Below are the code and all the weights of a small trained network. Each question names an input and a target symbol and asks about switching units off, where a switched-off unit gives its printed mean instead of its output.

import numpy as np


def w(rows, s, z=0):
    codes = np.array(rows[::2]) - 128.0
    scale = np.full(codes.shape[1], s)
    scale[-1] = z or s
    return codes * scale


def norm(h):
    return h / np.sqrt((h * h).mean(-1, keepdims=True) + 1e-5)


def f(y):
    return np.maximum(y, 0)


def softmax(a):
    e = np.exp(a - a.max(-1, keepdims=True))
    return e / e.sum(-1, keepdims=True)


def log_softmax(a):
    a = a - a.max(-1, keepdims=True)
    return a - np.log(np.exp(a).sum(-1, keepdims=True))


def net(x, mask):
    ids = ['ΓΔΘΞΠΣΩαβεζημτφ'.index(c) for c in x.split()]
    T = len(ids)
    res = E[ids] + P[:T]
    r = norm(res)
    for j in range(3):
        rows = slice(2 * j, 2 * j + 2)
        q, k, v = (r @ M[0][rows].T for M in (Q, K, V))
        z = softmax(np.where(np.tri(T) > 0, q @ k.T / 2**0.5, -1e9)) @ v
        o = O[0][rows]
        res = res + np.where(mask[j], z, o[:, -1]) @ o[:, :-1]
    y = f(norm(res) @ A[0][:, :-1].T + A[0][:, -1])
    res = res + np.where(mask[3:7], y, B[0][:, -1]) @ B[0][:, :-1]
    return log_softmax(norm(res)[-1] @ U[:, :-1].T + U[:, -1])


Q, K, V, O, A, B = {}, {}, {}, {}, {}, {}
E = w([
[171,154,133,110,140],'Γ',
[62,148,93,3,96],'Δ',
[111,98,52,68,179],'Θ',
[174,172,139,142,153],'Ξ',
[187,161,136,122,158],'Π',
[165,154,117,127,140],'Σ',
[77,48,169,81,132],'Ω',
[80,97,109,112,119],'α',
[170,189,140,121,134],'β',
[154,158,139,126,127],'ε',
[168,139,135,136,148],'ζ',
[7,127,176,109,122],'η',
[51,176,65,109,121],'μ',
[181,181,117,117,153],'τ',
[184,166,153,128,141],'φ',
],0.0062)
P = w([
[8,12,89,169,69],'0',
[197,249,248,11,122],'1',
[181,251,216,44,187],'2',
[165,254,216,86,210],'3',
[143,243,224,71,223],'4',
[146,241,228,90,233],'5',
[114,234,230,112,252],'6',
[130,236,230,103,243],'7',
[128,228,240,123,255],'8',
[115,229,237,128,244],'9',
[127,228,226,128,237],'10',
],0.0018)
Q[0] = w([
[138,116,135,120,79],'H0',
[248,187,130,163,148],'H0',
[185,191,180,153,156],'H1',
[136,191,179,176,107],'H1',
[86,83,78,133,103],'H2',
[160,148,108,117,145],'H2',
],0.014)
K[0] = w([
[192,161,219,123,129],'H0',
[196,109,48,178,46],'H0',
[149,76,87,218,56],'H1',
[65,67,55,145,63],'H1',
[76,226,185,26,254],'H2',
[170,135,46,155,128],'H2',
],0.0087)
V[0] = w([
[180,231,181,108,64],'H0',
[62,101,173,115,37],'H0',
[152,117,106,142,206],'H1',
[84,169,143,255,98],'H1',
[173,230,22,136,62],'H2',
[209,65,147,203,83],'H2',
],0.0069)
O[0] = w([
[87,62,94,178,200,43],'H0',
[117,98,74,21,126,7],'H0',
[88,184,187,165,56,232],'H1',
[254,94,140,155,126,29],'H1',
[108,20,183,71,103,204],'H2',
[109,112,28,104,37,103],'H2',
],0.0064,0.0015)
A[0] = w([
[130,127,131,128,129,80],'N0',
[123,184,58,154,124,250],'N1',
[61,107,111,28,87,133],'N2',
[1,80,155,59,155,195],'N3',
],0.0078,0.0017)
B[0] = w([
[153,141,137,129,111,128],'N0',
[48,29,59,155,93,181],'N1',
[1,79,124,100,66,186],'N2',
[33,124,40,90,107,255],'N3',
],0.0058,0.0063)
U = w([
[29,106,73,73,93,170],'Γ',
[75,159,132,77,229,137],'Δ',
[108,244,204,113,155,98],'Θ',
[211,87,161,191,99,254],'Ξ',
[85,167,151,254,66,71],'Π',
[151,92,187,55,33,85],'Σ',
[127,191,32,207,178,69],'Ω',
[200,217,76,37,149,45],'α',
[135,8,138,133,201,136],'β',
[195,73,61,32,137,89],'ε',
[173,191,38,136,39,109],'ζ',
[171,145,123,195,230,224],'η',
[192,121,203,70,191,161],'μ',
[87,63,243,169,122,70],'τ',
[142,54,18,191,115,102],'φ',
],0.013,0.0032)

Each question gives the input, a string of symbols that net reads in full, and the target symbol t.
The units are the heads (2 rows each of Q, K, V and O) and the neurons (one row each of A and B). Each row of codes is followed by its name. A weight is (code - 128) times the scale printed after its matrix; where a second scale follows, it is the last column's (O, A, B and U).
mask holds one flag per unit, heads first, then neurons. A switched-off unit (its flag False) gives its mean, the last column of its rows in O or B, instead of its output. The means were averaged over made-up inputs and are rounded, as every weight is.
A unit's drop is (log p(t) with every unit on - log p(t) with that unit switched off) / (log p(t) with every unit on - log p(t) with every unit switched off).
The circuit of an input: a set's keep is (log p(t) with only the set's units on - log p(t) with every unit switched off) / (log p(t) with every unit on - log p(t) with every unit switched off). Starting from all 7 units, units are removed one at a time, each time the one whose removal leaves the highest keep (on an exact tie, the one counted first), for as long as the keep stays at least 0.8.
units of the circuit, in order: the units of the circuit, biggest drop first
most important unit: the unit with the biggest drop
heads that matter: for each layer, one digit per head in row order, 1 if its drop is at least 0.15 and else 0, layers parted by /
drop when u is switched off: that unit's drop, to one decimal
input Π Θ Π ζ ε Σ Σ μ Θ, target Δ: heads that matter => 101
input Ξ Π φ α Θ Π Δ Π, target Ξ: units of the circuit, in order => H1
input μ Ξ Ξ, target μ: units of the circuit, in order => H2, H1
input Ω Δ Ω η α ε τ Π Σ Γ, target Ω: heads that matter => 001
input τ β ζ φ, target τ: units of the circuit, in order => H2, H0
input Δ ζ φ Π, target Δ: units of the circuit, in order => H2, H1
input Ξ η α ζ Θ μ Ξ Θ ε Ξ β, target Ξ: heads that matter => 010
input τ Σ Ω Θ α ε Γ Ω ε, target τ: units of the circuit, in order => H0, H2
input Σ Θ α α, target Δ: heads that matter => 001
input Θ Γ Π η Σ μ Π Δ Σ τ, target Θ: units of the circuit, in order => H2, H0
input Θ Σ Π α α Ξ Π Θ Π τ Ξ, target Θ: units of the circuit, in order => H0, H2
input φ Ω φ Θ β φ φ, target φ: heads that matter => 101
input Σ Ξ φ η Γ Θ Π β, target Σ: heads that matter => 001
input α Γ Ξ Γ τ φ β Σ τ, target α: most important unit => H0
input η α Π α, target Δ: drop when H0 is switched off => -0.1
input Π β Ω τ α τ β Σ ε ε, target Π: drop when N3 is switched off => 0.1
input ζ Π α α τ Π Π Θ Σ ζ, target ζ: drop when H0 is switched off => 0.2
